Below is a small trained network, with its code and all its weights. Each question gives an input and a target symbol and asks what happens when units are switched off, that is, made to give their printed mean instead of their output.

import numpy as np


def w(rows, s, z=0):
    codes = np.array(rows[::2]) - 128.0
    scale = np.full(codes.shape[1], s)
    scale[-1] = z or s
    return codes * scale


def norm(h):
    return h / np.sqrt((h * h).mean(-1, keepdims=True) + 1e-5)


def f(y):
    return np.maximum(y, 0)


def softmax(a):
    e = np.exp(a - a.max(-1, keepdims=True))
    return e / e.sum(-1, keepdims=True)


def log_softmax(a):
    a = a - a.max(-1, keepdims=True)
    return a - np.log(np.exp(a).sum(-1, keepdims=True))


def net(x, mask):
    ids = ['αβγδεθξστφω'.index(c) for c in x.split()]
    T = len(ids)
    res = E[ids] + P[:T]
    r = norm(res)
    for j in range(2):
        rows = slice(4 * j, 4 * j + 4)
        q, k, v = (r @ M[0][rows].T for M in (Q, K, V))
        z = softmax(np.where(np.tri(T) > 0, q @ k.T / 4**0.5, -1e9)) @ v
        o = O[0][rows]
        res = res + np.where(mask[j], z, o[:, -1]) @ o[:, :-1]
    y = f(norm(res) @ A[0][:, :-1].T + A[0][:, -1])
    res = res + np.where(mask[2:18], y, B[0][:, -1]) @ B[0][:, :-1]
    return log_softmax(norm(res)[-1] @ U[:, :-1].T + U[:, -1])


Q, K, V, O, A, B = {}, {}, {}, {}, {}, {}
E = w([
[123,114,99,156,231,188,156,197,116,250],'α',
[126,182,136,194,221,153,159,223,66,155],'β',
[147,172,209,88,184,72,85,183,179,199],'γ',
[170,192,105,151,54,206,161,153,55,145],'δ',
[170,212,45,160,169,130,121,102,245,110],'ε',
[143,177,139,146,21,79,212,201,125,94],'θ',
[43,166,93,137,181,89,144,176,167,180],'ξ',
[102,183,67,58,112,55,81,234,169,36],'σ',
[94,126,5,91,185,47,150,83,160,93],'τ',
[100,115,141,142,52,170,14,87,198,81],'φ',
[143,128,99,122,132,132,84,46,157,219],'ω',
],0.015)
P = w([
[167,112,93,250,113,112,123,127,186,132],'0',
[194,130,93,146,160,86,131,67,96,161],'1',
[143,157,131,119,141,153,156,124,196,103],'2',
[189,137,100,116,157,93,121,109,96,162],'3',
[118,139,136,140,136,145,130,147,171,114],'4',
[170,132,101,107,139,102,118,109,93,154],'5',
[114,144,149,124,125,152,140,161,151,116],'6',
[158,137,115,97,128,87,105,100,83,152],'7',
[97,144,163,121,135,142,132,171,119,108],'8',
[159,135,110,85,122,99,97,130,75,155],'9',
[96,153,160,120,105,155,136,188,108,104],'10',
],0.015)
Q[0] = w([
[242,170,143,182,114,191,126,108,76,117],'head 1',
[118,109,255,149,138,183,249,169,136,114],'head 1',
[202,168,82,102,191,48,143,183,143,123],'head 1',
[177,130,89,181,166,172,140,86,168,110],'head 1',
[234,152,112,131,124,98,212,85,89,162],'head 2',
[187,134,72,169,117,48,76,135,42,164],'head 2',
[27,35,202,126,107,249,142,82,181,46],'head 2',
[185,247,54,145,128,120,111,192,81,191],'head 2',
],0.0086)
K[0] = w([
[171,145,147,175,125,185,81,94,114,105],'head 1',
[151,139,131,187,124,141,198,178,48,167],'head 1',
[107,104,163,77,178,135,98,155,113,70],'head 1',
[175,131,102,172,178,150,153,97,143,121],'head 1',
[125,185,127,111,52,140,130,123,115,122],'head 2',
[113,90,114,132,6,102,81,130,74,107],'head 2',
[180,162,108,188,203,103,148,78,189,193],'head 2',
[88,130,156,62,105,139,102,146,55,138],'head 2',
],0.011)
V[0] = w([
[99,185,116,36,203,122,114,99,118,138],'head 1',
[2,185,93,90,134,104,80,85,190,187],'head 1',
[143,93,47,111,161,127,197,142,154,196],'head 1',
[185,214,149,187,92,184,83,46,96,158],'head 1',
[142,140,96,114,165,211,49,74,109,132],'head 2',
[112,65,179,105,178,56,107,108,81,107],'head 2',
[148,158,138,87,46,136,200,87,44,168],'head 2',
[94,133,167,137,148,135,155,88,116,199],'head 2',
],0.0068)
O[0] = w([
[149,127,92,254,72,94,106,150,126,119,129],'head 1',
[182,129,161,153,159,124,223,140,60,166,80],'head 1',
[51,132,159,131,156,94,85,100,104,135,189],'head 1',
[134,129,172,140,102,58,134,178,143,150,185],'head 1',
[251,117,200,135,149,160,168,79,36,65,42],'head 2',
[136,207,151,95,207,86,98,122,150,150,2],'head 2',
[134,96,115,214,131,65,77,128,134,223,177],'head 2',
[107,48,160,166,205,154,154,157,183,127,88],'head 2',
],0.0088,0.0057)
A[0] = w([
[200,52,107,155,138,101,90,85,22,144,75],'neuron 1',
[254,175,45,106,124,91,70,113,35,148,49],'neuron 2',
[120,147,178,87,184,177,69,147,133,175,118],'neuron 3',
[190,57,86,175,109,117,69,70,83,167,78],'neuron 4',
[71,159,121,74,57,103,127,71,138,74,68],'neuron 5',
[75,99,245,129,151,188,180,122,124,162,114],'neuron 6',
[230,101,136,73,123,105,79,66,117,67,91],'neuron 7',
[113,139,51,125,25,79,140,109,87,84,135],'neuron 8',
[162,126,174,106,27,106,148,141,142,244,135],'neuron 9',
[147,120,13,73,95,90,56,76,50,174,84],'neuron 10',
[109,98,175,178,27,99,136,167,143,73,60],'neuron 11',
[147,63,224,59,101,77,65,105,54,184,177],'neuron 12',
[194,76,105,111,81,141,109,118,33,124,153],'neuron 13',
[158,112,168,196,110,219,52,121,153,46,109],'neuron 14',
[225,134,72,112,74,163,99,103,200,78,200],'neuron 15',
[216,109,37,126,103,75,164,64,107,129,3],'neuron 16',
],0.0091,0.0049)
B[0] = w([
[129,39,85,66,108,140,167,64,181,43,181],'neuron 1',
[25,82,222,85,134,144,120,52,160,125,208],'neuron 2',
[180,126,65,113,112,139,66,92,114,79,174],'neuron 3',
[246,37,165,109,64,99,185,172,116,83,190],'neuron 4',
[133,80,237,162,120,183,89,171,68,41,166],'neuron 5',
[186,74,145,68,84,164,146,148,116,200,164],'neuron 6',
[2,158,149,17,166,77,167,163,119,193,139],'neuron 7',
[153,140,126,144,218,160,39,177,115,140,243],'neuron 8',
[151,73,93,178,154,96,112,171,77,98,254],'neuron 9',
[227,166,235,125,88,94,144,85,31,178,217],'neuron 10',
[21,214,92,116,188,129,84,118,139,215,199],'neuron 11',
[121,202,125,191,210,193,187,223,204,81,175],'neuron 12',
[76,122,153,109,168,73,165,180,190,155,180],'neuron 13',
[210,204,205,162,158,109,160,113,67,183,167],'neuron 14',
[96,107,87,119,69,108,160,52,101,173,195],'neuron 15',
[73,77,156,127,159,120,76,181,192,85,159],'neuron 16',
],0.0083,0.0076)
U = w([
[145,41,102,128,137,224,105,95,111,195,108],'α',
[125,177,193,239,182,162,162,190,179,100,109],'β',
[168,125,150,88,135,103,124,174,211,123,136],'γ',
[184,125,102,178,121,33,103,154,62,244,15],'δ',
[119,155,92,183,109,124,204,91,111,129,255],'ε',
[17,78,119,175,102,126,105,130,206,113,199],'θ',
[41,102,155,70,177,104,254,177,121,171,73],'ξ',
[131,126,67,86,77,83,161,146,43,24,193],'σ',
[122,67,98,200,229,145,94,68,66,82,58],'τ',
[131,156,246,100,87,130,117,80,53,158,139],'φ',
[154,7,176,211,54,145,174,171,100,49,222],'ω',
],0.0077,0.0036)

Each question gives the input, a string of symbols that net reads in full, and the target symbol t.
The units are the heads (4 rows each of Q, K, V and O) and the neurons (one row each of A and B). Each row of codes is followed by its name. A weight is (code - 128) times the scale printed after its matrix; where a second scale follows, it is the last column's (O, A, B and U).
mask holds one flag per unit, heads first, then neurons. A switched-off unit (its flag False) gives its mean, the last column of its rows in O or B, instead of its output. The means were averaged over made-up inputs and are rounded, as every weight is.
A unit's drop is (log p(t) with every unit on - log p(t) with that unit switched off) / (log p(t) with every unit on - log p(t) with every unit switched off).
The circuit of an input: a set's keep is (log p(t) with only the set's units on - log p(t) with every unit switched off) / (log p(t) with every unit on - log p(t) with every unit switched off). Starting from the 12 units with the biggest drops (on a tie, the unit counted first), units are removed one at a time, each time the one whose removal leaves the highest keep (on an exact tie, the one counted first), for as long as the keep stays at least 0.8.
circuit, biggest first: the units of the circuit, biggest drop first
unit that matters most: the unit with the biggest drop
k most important neurons: the k neurons with the biggest drops, biggest first
which heads matter: for each layer, one digit per head in row order, 1 if its drop is at least 0.15 and else 0, layers parted by /
drop of u: that unit's drop, to one decimal
input β β β β β ε, target θ: 2 most important neurons => [neuron 16; neuron 10]
input β ω ξ σ β α β α, target φ: 2 most important neurons => [neuron 10; neuron 2]
input β τ γ τ θ θ β β α, target α: circuit, biggest first => [neuron 3; neuron 6; head 2; head 1]
input ω δ θ β β β θ φ φ τ, target ξ: most important neuron => [neuron 7]
input β τ γ σ β β β β β ε, target φ: circuit, biggest first => [neuron 10; neuron 2]
input θ δ θ β β θ β ξ ω, target ω: which heads matter => 10
input β θ ξ ξ β σ δ ξ, target ω: 2 most important neurons => [neuron 4; neuron 1]
input ξ ω β τ α φ, target ξ: circuit, biggest first => [head 1; head 2; neuron 7]
input β ε γ θ ε β ω ω ε θ, target δ: circuit, biggest first => [head 2; neuron 10]
input ξ θ β β σ, target σ: circuit, biggest first => [head 1; neuron 15]
input δ β β β ω α, target ω: circuit, biggest first => [head 2; neuron 4]
input δ δ ε β ε σ, target φ: which heads matter => 00
input α ω β β, target τ: which heads matter => 01
input θ φ δ θ β δ β ω, target ω: which heads matter => 00
input σ δ δ β β ε θ τ, target δ: 2 most important neurons => [neuron 10; neuron 8]
input φ β β γ θ, target θ: unit that matters most => neuron 11
input τ ε β τ ε θ θ, target θ: circuit, biggest first => [neuron 11; neuron 10]
input δ ε β β β β δ β β ε δ, target β: which heads matter => 11
input β ε β δ, target ω: which heads matter => 01
input β β β δ θ τ θ β γ, target γ: which heads matter => 11
input ε σ β β σ ε θ σ β ω, target φ: circuit, biggest first => [neuron 10]
input θ β β δ ε δ β θ γ, target γ: 3 most important neurons => [neuron 3; neuron 6; neuron 8]
input θ σ β γ, target φ: 2 most important neurons => [neuron 2; neuron 10]
input δ α β ξ ε β δ δ β, target δ: drop of neuron 12 => 0.3
input θ ε τ δ γ β σ γ, target φ: drop of neuron 10 => 0.6
input β β θ β θ θ ω σ δ, target δ: drop of head 2 => 0.6
input ξ δ β ξ τ, target τ: circuit, biggest first => [head 1]
